What each symbol does to the nodes:
state | w x
z958 | z960 z615
z407 | z897 z68
z203 | z196 z272
z986 | z615 z960
z508 | z140 z258
z950 | z259 z971
z378 | z203 z443
z169 | z378 z364
z364 | z958 z169
z615 | z169 z958
z714 | z985 z577
z258 | z755 z508
z897 | z986 z47
z54 | z490 z77
z285 | z258 z140
z413 | z100 z514
z490 | z463 z489
z472 | z577 z985
z443 | z364 z378
z577 | z413 z714
z574 | z54 z711
z489 | z77 z490
z47 | z68 z897
z755 | z272 z196
z971 | z472 z950
z100 | z407 z739
z739 | z514 z100
z77 | z711 z54
z196 | z508 z755
z259 | z281 z90
z140 | z574 z285
z985 | z950 z472
z90 | z971 z259
z68 | z739 z407
z463 | z90 z281
z272 | z443 z203
z514 | z714 z413
z281 | z489 z463
z960 | z47 z986
z711 | z285 z574

The rows follow the links: the fewer symbols apart two nodes are, the more alike their rows tend to be.

Each row is also shifted at random along 4 hidden directions that mean nothing.

Some nodes, each with a row of numbers:
z77: -44,-72,55,-56,-52,16,61,58,-129,-134,71,-26,16,-35,147,-120,-89,-44,72,42,-74,30,93,6,93,166,-54,212,-29,-165,-51,-52,-172,76,-93,-81,-170,26,17,10,-17,-91
z714: 105,106,-162,163,-9,-22,-157,145,-87,5,-8,-320,161,-137,78,135,82,140,11,-60,-230,42,-33,61,3,48,26,-154,-61,166,163,-71,88,138,-6,-212,-10,172,111,-38,-136,86
z960: -70,66,-4,-69,5,146,-67,-105,-43,-73,-132,-158,46,29,-90,0,-145,49,28,19,51,-159,-41,192,-163,-157,91,-2,137,11,-53,14,14,-119,85,37,42,65,-30,46,17,8
z711: -61,-114,-42,14,-8,-44,-15,153,-148,-20,48,-182,-26,45,119,-106,-147,-120,-51,-22,-17,-23,77,-67,142,83,67,152,-4,-126,-8,-82,-55,21,-35,-26,-9,-189,9,-69,-63,35
z986: 15,114,-68,-45,-56,85,32,-111,76,-113,-74,-16,7,-39,-67,108,28,131,64,-32,-10,34,-56,65,-94,-64,-70,-34,4,-11,31,22,-40,-36,26,15,-128,194,-10,114,17,-136
z54: -22,-123,46,-155,-4,-142,57,-14,56,-17,107,-114,66,-71,116,-61,-1,-95,41,-18,1,0,-5,-60,148,178,-176,-15,-54,17,-99,17,-2,26,39,-84,-57,-22,33,77,-50,-71
z407: 3,76,-18,18,63,55,-98,-78,-6,2,-43,-113,123,-41,-51,67,49,13,27,-42,-22,-27,-84,150,-97,-102,-42,-233,43,202,80,31,123,-20,33,-23,42,143,20,60,4,-8
z489: -27,-61,59,-81,-51,-70,-98,-50,-62,-36,-27,-5,-66,-77,25,-88,-58,69,40,63,36,-54,97,0,15,204,-17,133,-83,-138,-116,-64,-162,-82,82,-33,113,-97,-28,15,-35,37
z739: 43,73,130,61,-3,136,-25,-40,-100,-13,-81,279,-100,41,-85,38,61,89,44,35,67,-9,30,37,-106,-167,115,-4,59,-36,161,-55,0,-19,-43,198,85,119,-103,-15,166,-51
z140: 27,2,-100,43,-24,-89,74,182,-53,35,75,-49,-12,-100,141,19,59,-29,42,-96,-29,69,49,-112,195,137,-65,-11,-168,6,105,-13,25,101,-51,-36,-198,-58,63,-18,-111,-127
z514: 89,58,-14,116,-60,79,-121,31,-122,-82,-25,-176,208,-73,78,11,140,129,69,13,-260,119,-50,110,1,-41,6,-99,-32,83,206,-94,47,171,-100,-113,-36,326,84,26,49,66
z100: -6,59,-117,106,45,20,9,55,88,15,-2,-150,155,47,-46,178,97,-42,-114,-37,-187,85,-166,-1,21,-115,33,-177,97,235,62,-4,158,183,-53,-132,-61,169,155,-14,-46,107
z47: -39,72,-155,116,-35,169,-6,54,28,-118,-94,-239,75,97,-120,164,-114,67,-128,-26,-171,-14,-68,98,-65,-177,83,54,105,-9,0,20,24,82,-82,-62,-158,124,100,10,-87,30
z258: -6,-129,31,17,96,-54,143,143,-96,75,76,219,-147,86,44,-85,-46,-226,-20,-37,202,-56,36,-124,89,28,49,43,21,-37,33,18,43,-29,-63,262,-86,-199,-44,-43,13,-160
z463: -109,-101,-37,-144,3,-34,23,-23,-37,-35,34,-169,55,27,20,-60,-189,-130,40,-34,88,-146,-9,67,30,90,-25,135,62,-26,-154,82,-48,-78,46,-59,-76,-108,24,41,-103,-18
z378: 74,-13,135,24,-104,52,-49,-102,-9,-63,-44,139,-38,-67,-3,-33,123,173,46,180,-177,200,60,-57,-6,-11,13,141,-37,-161,34,-97,-162,105,-109,-87,-10,199,3,27,138,11
z958: -111,-8,-47,-102,-41,180,96,-81,-27,-236,-23,-168,111,52,-8,25,-135,-75,45,-69,77,-119,-102,189,-9,-131,-48,42,114,1,-87,118,-2,-35,9,38,-289,146,68,134,58,-220

In each set, the symbols that take the first to the second take the third to the fourth. Give the fourth.
Answer with the node's name.
A 20,102,-28,-33,-56,69,-80,-163,106,0,-99,-10,29,-89,-120,89,40,234,13,80,-72,26,-1,139,-102,-37,27,28,-18,-47,-23,-27,-82,-72,48,-96,71,88,-12,22,31,101
B 38,8,-37,100,10,-64,0,146,-168,-2,41,118,-130,-64,102,8,-8,52,61,-105,81,68,123,-86,91,137,-57,21,-161,-73,144,-101,5,4,-23,88,-117,-98,-10,-65,-16,-132
C 74,0,89,76,-55,24,-94,0,-157,-1,-48,182,-161,-59,34,-49,-6,166,63,39,9,73,131,-69,-58,58,50,124,-119,-167,68,-118,-83,-7,-24,85,46,-13,-106,-51,50,-36
D z54

A -36,-50,-1,-12,-15,-41,-77,54,-98,-9,10,-130,-46,-55,90,-143,-145,1,18,55,-51,-85,50,-12,51,168,-11,164,-54,-119,-111,-85,-126,-22,8,-85,98,-138,-2,-30,-100,106
B -48,-96,-56,-79,-6,-128,117,9,195,33,144,-168,104,-17,6,7,14,-94,-101,50,-83,84,-20,-87,107,151,-94,35,-1,-3,-212,49,-50,80,8,-197,-101,-37,164,15,-106,114
C -82,-45,29,-100,24,-2,42,-127,214,55,17,-11,104,58,-131,11,46,-82,-92,38,15,-28,-120,35,-55,-92,-25,-55,145,117,-123,88,49,-28,56,-23,65,35,27,77,6,82
D z378

A 30,41,9,-57,-18,-101,-123,-72,92,101,-36,-43,-81,-143,42,6,-16,170,18,39,7,-66,83,-26,-37,202,-13,92,-167,-73,-130,-31,-144,-130,104,-84,201,-117,-76,-17,-119,157
B 48,56,-9,-64,-83,-52,-24,-53,5,-67,55,-147,37,-147,104,24,19,165,75,-13,-56,49,-11,1,79,174,-141,-2,-157,5,-18,-35,-74,3,22,-170,-86,87,20,37,-58,-76
C 79,96,-164,-2,-45,-79,-32,-5,120,78,-15,-157,20,-162,-29,178,112,180,-20,-29,-105,124,8,-14,9,118,-113,-74,-142,57,53,-21,-17,24,19,-175,-80,89,64,-17,-114,20
D z985

A 86,105,50,114,6,82,-150,23,-135,62,-107,19,-4,8,-74,71,-12,112,-19,3,-86,-5,5,51,-141,-107,129,-73,27,6,128,-54,57,30,-12,25,165,94,-52,-110,49,115
B -121,-50,101,19,40,44,37,11,-32,-50,-10,56,113,159,-8,-99,-30,-191,-62,109,-21,-76,-19,52,-7,-102,106,44,193,-4,2,29,33,88,-74,50,-6,-9,33,-20,147,29
C 22,132,-117,11,-47,73,108,-62,81,-105,-45,84,0,-28,-108,135,29,76,32,-95,87,61,-53,49,-50,-153,-65,-85,7,47,71,73,72,-31,39,85,-252,103,-9,66,28,-255
D z364

A 97,148,-13,61,23,-95,-38,-66,-11,88,-42,190,-148,-77,-8,26,55,202,40,-72,59,29,34,-60,-76,41,-25,-122,-161,36,106,-53,-1,-92,94,104,108,-41,-86,3,5,-25
B -17,-43,63,76,76,11,-147,38,-60,135,-41,-156,121,90,-25,-52,-22,-114,-115,35,-100,-125,-85,76,-76,-99,161,-103,147,175,6,9,150,78,3,-84,312,-12,33,-59,26,267
C -59,-47,8,-161,73,-6,29,-38,-74,-39,11,-182,120,31,76,-75,-102,-161,89,-79,154,-213,-60,153,5,-8,-106,-129,145,171,-46,63,113,-108,118,21,35,2,7,106,-26,-56
D z203

A 83,112,-26,88,-34,-46,60,-34,70,-50,62,81,-10,-109,56,97,149,172,121,-56,-70,170,21,-85,36,24,-119,-79,-149,-4,151,-52,-23,69,-59,-26,-163,178,30,4,-7,-158
B -57,-96,13,-37,70,-35,20,83,-209,-28,91,-217,142,46,163,-93,-115,-235,93,-145,63,-137,3,47,122,37,-72,-88,87,166,49,-35,132,41,21,33,-37,-41,61,25,-34,-98
C -27,-179,152,42,43,-44,113,83,-8,22,142,21,40,56,109,-122,70,-155,-7,128,-95,33,31,-108,153,60,-6,33,24,-17,24,-70,-14,150,-148,-70,-15,5,57,-17,104,69
D z68

A -101,4,-47,-68,47,125,131,-51,127,-94,-7,65,5,122,-146,76,-93,-21,-63,8,121,-35,-74,77,-43,-201,1,15,90,-14,-126,134,30,-100,56,104,-148,-10,42,24,17,-45
B 0,-25,76,101,63,46,60,5,29,30,3,109,87,152,-53,-3,99,-143,-83,31,-67,44,-96,12,16,-205,47,-98,112,103,0,44,119,108,-105,84,9,135,20,-40,122,32
C 51,58,-141,187,-43,-38,6,218,-57,-14,-7,-23,-125,-50,45,97,2,57,-69,-43,-64,139,98,-152,83,57,58,87,-123,-116,95,-79,-31,79,-116,24,-146,-51,41,-72,-93,-85
D z489

A -59,-3,-102,191,114,-25,-11,177,149,206,-67,-77,25,134,-128,129,12,-131,-303,17,-144,17,-89,-57,-28,-162,228,-53,125,82,-25,49,107,111,-55,-47,145,-182,95,-152,-90,290
B -96,-72,-144,48,23,80,30,177,22,4,-16,-162,-35,137,-73,11,-182,-153,-190,-62,33,-66,-6,21,-13,-49,149,130,109,-83,-117,63,36,-23,14,35,-78,-214,55,-77,-83,35
C 5,68,95,61,-28,144,-100,-62,-94,-45,-137,84,-30,54,-44,-5,-10,92,24,28,-42,-23,-8,70,-87,-160,110,7,105,-40,90,2,1,-61,-34,97,60,91,-84,-12,167,36
D z960

A -26,-127,22,60,39,-66,30,176,-84,10,91,-73,37,73,109,-86,-29,-186,-3,25,-97,44,36,-89,148,75,33,74,10,-8,13,-44,-40,112,-103,-10,-68,-44,58,-75,-10,35
B -82,-141,118,-113,-7,15,102,-89,17,-66,54,-15,63,68,8,-164,-72,-128,-38,113,-3,-44,-25,15,-20,-20,-3,147,128,-58,-195,52,-58,-1,6,-41,2,-6,27,36,31,62
C 38,81,-64,-7,-102,37,-127,-64,-24,-94,-58,-173,22,-126,-20,40,-1,216,22,65,-192,67,2,95,-74,1,-12,20,-22,-75,6,-82,-105,26,5,-157,8,138,15,11,-6,79
D z739

A -32,23,-251,-1,-16,-85,-73,160,120,-23,-19,-185,-71,-80,10,56,-134,82,-140,-52,-46,43,52,-66,34,119,3,182,-111,-193,-130,-40,-116,-48,34,-145,-47,-234,55,-113,-200,86
B 71,-64,-64,-54,64,-176,-51,106,-24,148,66,-115,30,-97,127,23,5,-40,2,-42,29,-67,7,-58,70,210,-89,-92,-94,101,-20,-66,13,-49,117,-91,151,-190,25,-4,-176,104
C -63,-64,108,-78,90,-106,24,-20,36,70,32,-31,144,24,42,-105,37,-193,27,-70,112,-119,-45,44,35,6,-63,-134,90,206,-41,75,110,25,81,30,140,-81,7,38,-11,74
D z169

A -53,-104,-60,40,-36,-49,27,181,-96,-4,52,-150,8,84,58,-70,-106,-131,-8,0,-91,30,54,-77,140,121,28,158,-32,-93,8,-77,-43,95,-90,-53,-93,-145,70,-65,-65,16
B -48,-6,-17,-59,58,68,33,-141,246,73,-83,45,2,91,-181,68,-4,-20,-170,68,53,-42,-60,56,-171,-157,108,-15,99,68,-154,102,20,-107,70,24,104,-58,-43,26,-8,108
C 101,71,22,148,-16,4,-71,18,-6,112,-71,54,17,-53,-44,83,106,138,-21,49,-137,99,-13,-9,-65,-57,124,-125,-33,4,183,-44,59,60,-67,-46,158,70,-14,-85,29,102
D z77

A -70,-62,-15,36,94,66,-47,114,-61,-23,10,-126,103,110,-30,-62,-127,-172,-115,-28,-45,-84,-74,71,-2,-103,98,9,188,17,-24,63,80,60,-57,42,2,-92,46,-38,-2,158
B -57,16,-137,-65,18,36,235,-11,261,-51,-1,37,16,110,-121,112,-17,-114,-134,-52,126,78,-101,-28,43,-143,-49,-16,64,25,-123,179,69,-5,-9,60,-268,-28,63,63,-5,-136
C -23,-54,-10,-56,94,-66,168,-11,138,58,86,116,36,117,30,-21,66,-228,-116,-31,74,30,-77,-69,67,-52,-86,-114,59,103,-39,67,102,48,-8,88,-103,-28,76,19,41,-84
D z413

A 0,-168,136,-27,29,-37,92,-10,50,30,138,83,159,67,63,-116,126,-247,-8,42,-34,31,-54,-82,122,21,-88,-25,88,128,-9,13,68,147,-80,-5,-3,48,67,49,74,53
B 21,12,-188,-7,-93,-18,12,65,110,-77,51,-149,6,-113,46,101,-77,89,-46,-12,-91,101,38,-92,118,131,-112,111,-150,-157,0,-26,-135,33,-37,-166,-215,-37,77,10,-146,-46
C 44,76,-54,-18,-52,-88,-153,-70,-110,-24,-18,-192,81,-170,125,4,3,171,173,-95,13,-69,40,90,-4,138,-137,-115,-134,62,64,-99,-7,-66,127,-88,88,88,-29,54,-93,-18
D z47

A -116,-28,-192,9,57,69,-59,189,-165,9,-43,-299,-56,114,-22,12,-339,-162,-127,-168,103,-218,15,125,-15,-40,156,123,91,-24,-77,38,63,-97,78,86,-28,-277,-3,-61,-162,-14
B -57,-103,103,-204,7,-71,75,-115,-72,-39,86,-36,19,-19,87,-156,-85,-109,127,-18,162,-150,6,20,47,150,-132,53,-19,-33,-139,31,-42,-102,94,15,8,-99,-42,66,-45,-60
C -19,-70,94,-43,97,-28,153,-21,307,144,92,227,13,147,-37,31,199,-189,-141,63,58,100,-54,-123,101,-34,-48,-82,47,109,-59,80,69,96,-65,23,-14,-17,48,3,67,31
D z285

A 48,89,-4,0,32,42,-51,-75,36,0,-39,-92,147,-19,-35,101,70,63,15,-28,-55,27,-91,119,-43,-102,-32,-246,68,190,66,57,161,44,26,-37,36,211,57,79,40,-5
B 31,161,-265,31,-92,93,-32,-4,98,-119,-61,-162,-46,-68,-94,222,-19,208,-63,-59,-43,83,-15,44,-83,-47,20,30,-39,-64,0,40,-59,-23,30,-90,-178,79,40,-5,-144,-52
C -50,-1,126,-76,-13,117,7,-167,-10,-124,-74,50,-5,44,-100,-8,-104,-32,42,26,75,-109,-33,133,-152,-166,53,27,134,-50,-51,48,-41,-88,-10,128,-4,93,-72,103,112,-18
D z739

A 50,141,-111,186,-19,96,-99,87,-38,36,-94,-128,9,15,-79,156,18,144,-62,-14,-180,68,-15,43,-75,-127,186,-64,45,10,147,-60,63,97,-62,-51,43,75,46,-80,-7,86
B -103,-175,13,-25,-21,-10,109,-44,253,2,93,16,106,94,-103,-56,3,-179,-202,148,-114,83,-56,-88,90,-32,-14,132,77,-57,-194,40,-71,105,-77,-132,-58,-21,93,-38,12,108
C -64,111,-157,118,-7,152,-20,81,90,0,-131,-41,-90,96,-194,171,-138,34,-185,-48,3,11,1,40,-71,-230,158,70,116,-60,20,90,12,-48,-22,67,-88,-55,-25,-79,-42,-21
D z472

A 88,-8,127,101,-11,-46,-56,34,-134,52,8,185,-148,-48,84,-72,65,96,71,48,-34,55,140,-108,-9,109,8,51,-100,-137,81,-112,-71,29,-34,53,109,-50,-127,-74,34,-7
B -134,-105,3,-96,5,43,154,-4,86,-98,76,55,-14,112,-35,-96,-142,-147,-60,42,114,-22,-29,-31,20,-4,16,191,79,-96,-177,50,-55,-39,-28,23,-122,-86,4,44,38,-66
C 10,143,-60,-42,36,-12,-49,-136,135,84,-109,33,-38,-58,-134,125,53,146,-20,-56,46,-68,-59,69,-176,-72,6,-158,27,115,10,74,88,-109,169,43,167,25,-48,-13,-19,78
D z508

A 86,69,68,-43,-23,-31,-6,-90,-129,-58,13,55,36,-117,95,-4,125,161,216,-22,-35,54,-1,37,5,62,-130,-149,-106,43,142,-84,20,-11,58,-63,-27,219,-10,77,31,-84
B -19,-133,208,-77,29,-14,148,-32,-60,-68,153,163,115,74,159,-150,89,-279,97,37,63,-18,-8,-44,163,29,-117,-43,71,86,53,15,64,106,-66,50,-139,120,13,89,163,-152
C -35,-53,227,6,45,128,10,-108,-142,-98,9,84,121,135,33,-127,86,-114,149,64,32,-56,-64,56,-43,-165,-6,-93,147,105,88,-20,110,103,-72,138,30,217,-29,69,225,-97
D z196

